cols: Q V K N Z R S A T
tetup: [115 185 117 107  69 131 157 115 140]
tup: [ 95 143 159 134 162  92 158 130 162]
mume: [127 187 136 155 136 132 167 127 130]
Surug: [115 185 117 107  69 189 167 112 112]
Fak: [ 95 143 159 134 162  92 158 130 108]
down: [115 130 127 112]	A
down: [134 155]	N
down: [107 134 155 107]	N
find: [ 95 143 159 134 162  92 158 130 162]	tup
down: [187 185]	V

cols: J L C P B H
busas: [131 174 104 119 153 135]
Tobiv: [141  91 179 128  90 119]
gili: [128 126 129 128 126 127]
Pone: [128 129 127 128 128 128]
Vurot: [138  93 169 127  93 120]
noni: [140  92 176 127  91 120]
gid: [134 191 100 117 156 132]
zuzu: [131 168 106 119 152 136]
mazal: [133 182 102 117 155 134]
down: [128  93  91 156 152 155]	B
down: [ 90 126 128]	B
down: [179 129 127 169 176 100]	C
down: [ 91 156 152]	B
down: [128 127 127 117 119 117]	P
down: [120 132]	H
down: [ 93  91 156]	B

cols: F M X W G U E D
famob: [138 123  86 127  90 112  80 126]
zuz: [138 123  86 127  90  81 112  62]
nat: [138 123  86 117  90  81 112  62]
down: [127 127]	W
down: [126  62]	D
find: [138 123  86 127  90 112  80 126]	famob
down: [81 81]	U

cols: Fugo ved Gepi lavu resen Kupo babi Mep Duvo Mure
poma: [144 143 120  75 171 134 165  90  96 189]
dok: [ 76 142 173 151 162 132 166  93  98 188]
nit: [ 76 142 173 151 162 101  77 120 163  92]
down: [76 76]	Fugo
down: [90 93]	Mep
down: [134 132]	Kupo

cols: setal Vanu zedi kot Seb nen
Tun: [ 84 137  99 180 187 146]
purub: [102 131 112 143 126 135]
davo: [102 131 112 153 160 134]
kibag: [ 84 137  99 177 187 146]
soneb: [102 131 112 143 142 135]
down: [187 126 160]	Seb
down: [ 99 112 112]	zedi
down: [180 143 153]	kot
down: [102  84 102]	setal
down: [135 134 146 135]	nen

cols: Zonov keko lam tuma
noluk: [124 106 130 181]
gumug: [131 108 137 172]
Lisu: [124 138 132 178]
Bubev: [149 109 127 184]
kofu: [148 109 122 187]
zuko: [103 108 134 177]
belo: [124 138 160 148]
gizuk: [149 109 121 187]
down: [132 127 122 134]	lam
down: [138 109 109 108 138]	keko
down: [149 148 103 124]	Zonov
down: [124 149 148]	Zonov
down: [137 132 127]	lam
down: [137 132 127 122 134]	lam
down: [177 148 187]	tuma

cols: zaf kom nin nizi Tiv Kodo
vak: [124  87 142  91 108 107]
lobor: [153 156  95 149  99 138]
kapad: [136 104 128 129 164 135]
tavu: [124  71 150  92 162 130]
fogoz: [125  71 151  97 178 136]
nol: [124  71 150  75 110 108]
Bapa: [133 102 133 128 175 139]
leze: [125  94 139  98 111 110]
relu: [130 110 128 115 100 103]
Rivur: [143 146 105 147  95 115]
Bem: [124  71 150 137 167 151]
down: [150 133]	nin
down: [129  92  97  75 128  98 115 147]	nizi
down: [128 105 150]	nin
down: [133 139 128]	nin

cols: soke goda sov Besat lazo Noz
zopil: [153 139 152 155 110 132]
tez: [ 93 139 141  73 147 148]
Fil: [191 138 110 130  91  94]
Pumi: [149  84 145 144  99 107]
rido: [140 154 103 110 137 122]
roz: [190 132 120 112  75  88]
kinet: [138 181 104 116 142 138]
fugur: [153 139 152  99 110 132]
Busur: [ 94  88 127 178 139 125]
Puz: [110 133 126 149 167 158]
bofi: [ 79  93 140 132 157 155]
down: [138 153  94]	soke
down: [ 99 137]	lazo
down: [155  73]	Besat
down: [110 145 103 120 104]	sov

cols: muza neve tilig Kigug
vev: [119 159 109 131]
bopar: [119 159 109 128]
Fari: [119 159 109 122]
vanaz: [158 177 119 131]
find: [119 159 109 128]	bopar
down: [122 131]	Kigug
find: [158 177 119 131]	vanaz
down: [159 159 177]	neve

cols: gupa tuz fon mugip Manub gikod zesif sog
disal: [124 161 123  98 120 112 124 132]
Sel: [124 161 123  98  69 112 124 132]
lus: [124 161 123  98 174 112 124 132]
find: [124 161 123  98 174 112 124 132]	lus
find: [124 161 123  98  69 112 124 132]	Sel
down: [120  69]	Manub
find: [124 161 123  98 120 112 124 132]	disal
down: [ 69 174]	Manub

cols: Vofad boki Zured sobiv noso buk zopo rop rafas
Konon: [144 120 111 160 159 116 142  96 169]
lodeb: [154 120 109 181 183 110 153  76 193]
lif: [132 135 126 123 138 126 130 118 145]
Medus: [133 134 123 126 140 125 132 117 148]
Turi: [144 120 111 161 159 116 142  96 170]
Dufup: [126 140 139 109 127 126 119 133 126]
tig: [121 140 142 101 115 128 113 145 112]
samup: [108 136 146  77  84 138 102 170  75]
Beb: [131 137 129 120 137 126 129 120 142]
bodop: [152 119 110 176 176 112 150  81 186]
down: [111 139 142 146 129]	Zured
down: [126 125 116 126 128 138]	buk
down: [126 161 109 101  77 120]	sobiv
down: [110 126]	buk

cols: Ses vas dob sab resi sumu kunum sok vebu
Bet: [ 95 140 126 166 103  80 144 146 173]
kav: [113 136 123 116 123 134 131  93  78]
Mufol: [129 128 124 130 128 115 127 138 113]
fadi: [ 95 140 126 166 103  80 144 146 119]
down: [115  80]	sumu
down: [123 124]	dob
down: [ 78 113]	vebu
down: [128 140]	vas
down: [127 144]	kunum
down: [123 128]	resi

cols: Tifo Netog fofi letig zem Bopaz
ser: [ 96 131 109 167  99  97]
bibo: [156 120 106 114 179  97]
bimi: [119 185 191 144 177 104]
kov: [ 96 131 109 167  99 108]
feda: [163 162 127 130 142 144]
down: [109 106 191]	fofi
down: [97 97]	Bopaz
down: [ 96 156 119]	Tifo

cols: mazul zikud let Sabu moman Bosa
sop: [138 145  60 109  83 164]
bis: [146 112  81  87 170 105]
karun: [129 147 151 177 143 104]
tiso: [157 132 132 181 154 156]
zubo: [ 60 137 109 138 183 118]
gir: [170 124 128 183 133  82]
diza: [ 99 127 115 103  73  86]
sefe: [168  80  96 170 114  87]
Rodip: [105 161 154 107 141 188]
Nev: [ 80  97 161 108 103 170]
Zepop: [129  90 191  71 110 151]
down: [105 104 156 118  82]	Bosa
down: [128 115]	let
down: [147 132 137 124 127  80 161  97]	zikud
down: [138 183 103 170 107 108]	Sabu
down: [145 112 147]	zikud

cols: ges bevo miku Sut
Dozo: [149 126 139 158]
lan: [100 107 104 173]
Von: [158  75 142 186]
Duli: [144 108 125 158]
down: [126 107  75]	bevo
down: [104 142]	miku
down: [107  75]	bevo

cols: Kan meduf sifo maf kap
mobi: [133 132 123  82 168]
Nom: [161 130 141 146 155]
Rade: [121 176  72 103  69]
veku: [161 134  92 126 168]
pavon: [121 176  72 112  69]
fis: [116 122 119 113 136]
vadib: [116 122 119 105 136]
down: [103 126 112 113 105]	maf
down: [116 116]	Kan
down: [155  69 168  69]	kap

cols: semo vuzo mev pek zome kodiz zoko
zoru: [179 157 100 151  96 131  88]
gizig: [174 142  85  79 176  95 178]
Resaf: [105 132 149 151 153 140 110]
Pilo: [122 184  71 102 127  76  85]
down: [157 142]	vuzo

cols: Lomuk Gim Tole bofin pugi Matob
bil: [ 68 175 128 110 103 112]
zam: [ 87  80 105 150 131 100]
lipum: [158 147 162 135 178 162]
konim: [127 153 120  89 166 111]
Telus: [116  88 125 167 168 106]
vesez: [140 140 130 158 191 186]
Ludun: [114  85 117 175 134 168]
rab: [ 70 131 102 138 167 170]
vakif: [172 179 161  84  72  69]
Zit: [125 119 127 129 110  95]
zuzag: [162 112 129 117  66 101]
down: [116 140 114]	Lomuk
down: [161 127]	Tole

cols: tola depa vel muz kod
leke: [186 143 142 114 136]
Pok: [150 137  98 161 126]
beg: [114 110 131 155 125]
tado: [125 111 153 122 137]
mulo: [106 129 129 157 139]
ruk: [123 143 138  69 140]
fuzap: [148 160 165 135 140]
rozov: [186 132 142 114 136]
ritov: [123 143 138  69 112]
down: [137 110 111 129]	depa
down: [122 157  69 135 114  69]	muz
down: [106 123 148 186 123]	tola
down: [143 137 110 111]	depa
down: [150 114 125 106 123 148 186 123]	tola
down: [137 110 111 129 143 160]	depa
down: [143 137 110 111 129]	depa

cols: los poga taz Neri
Nebod: [115 136 125 100]
geso: [158 146  93 102]
Vog: [115 136 168 100]
down: [125  93]	taz
down: [ 93 168]	taz
down: [115 158]	los

cols: zovav Zura Vut Lumag zugoz
Gusi: [140 135 120 114 155]
Tuga: [136 129 131 177 137]
pup: [149 128 107 128 151]
pifa: [128 128 166 168 128]
sinu: [159 120 115 162 128]
fab: [ 96 161 144 115 149]
podit: [136 123 125 132 125]
metof: [128  96 102 128 175]
Riket: [ 73 111 109 104 131]
bidub: [128 123 100 132  88]
down: [120 161 123  96 111]	Zura
down: [128 120 161 123]	Zura
down: [135 129 128 128 120 161 123  96 111]	Zura
down: [131 107 166 115 144 125 102]	Vut
down: [125 102]	Vut
down: [166 115 144 125 102 109]	Vut

cols: bon nug sako ran vave sof Zaze lufip Sofo boku
mana: [118 122 117 131  97 117 120 170  95 166]
ratek: [ 92 183  93 178  82 186  88 170  97 152]
zevel: [176 121 184 122 177 118 160 107 179  79]
rirot: [176 121 184 122 177 118  93 114 102 127]
Vada: [159 120 163 117 167 116 160 112 156 102]
tubam: [ 88 167  99 173  88 164  98 143 103 129]
zela: [ 98 169  88 164  84 164  70 163  80 156]
Mar: [118 122 117 131  97 117 120 132  99 124]
down: [183 121 121 120 167 169]	nug
down: [116 164 164 117]	sof
down: [160  93 160  98  70 120]	Zaze
down: [122 183 121 121]	nug
down: [179 102]	Sofo
down: [122 122 117 173 164]	ran
down: [152  79 127 102 129 156 124]	boku

cols: foz dudug nes podur foza Veso Gadep defu
sal: [139 105 121 113 140 123 147 117]
Nilet: [137 149 115 143 123 137 123 148]
Siriv: [126 131 124 120 140 137 116 143]
rin: [152 139 141 142 122 132 121 126]
Sisor: [150 155 188  84  87 115 170 131]
botav: [129 148 129 114 120 125 124 132]
tobi: [118 132 127 135 131 125 126 130]
zan: [123 107 151 109 123 150 103 150]
Bizim: [131 122 124 132 140 124 121 114]
Zato: [143 147 135 123 132 119 158 153]
Vaz: [107 113 141 139 109 150 111 140]
down: [105 149 131 139 155 148 132 107 122 147]	dudug
down: [148 132]	dudug
down: [188 129 127 151]	nes
down: [188 129 127 151 124 135 141]	nes
down: [137 137 132 115 125 125 150 124 119]	Veso

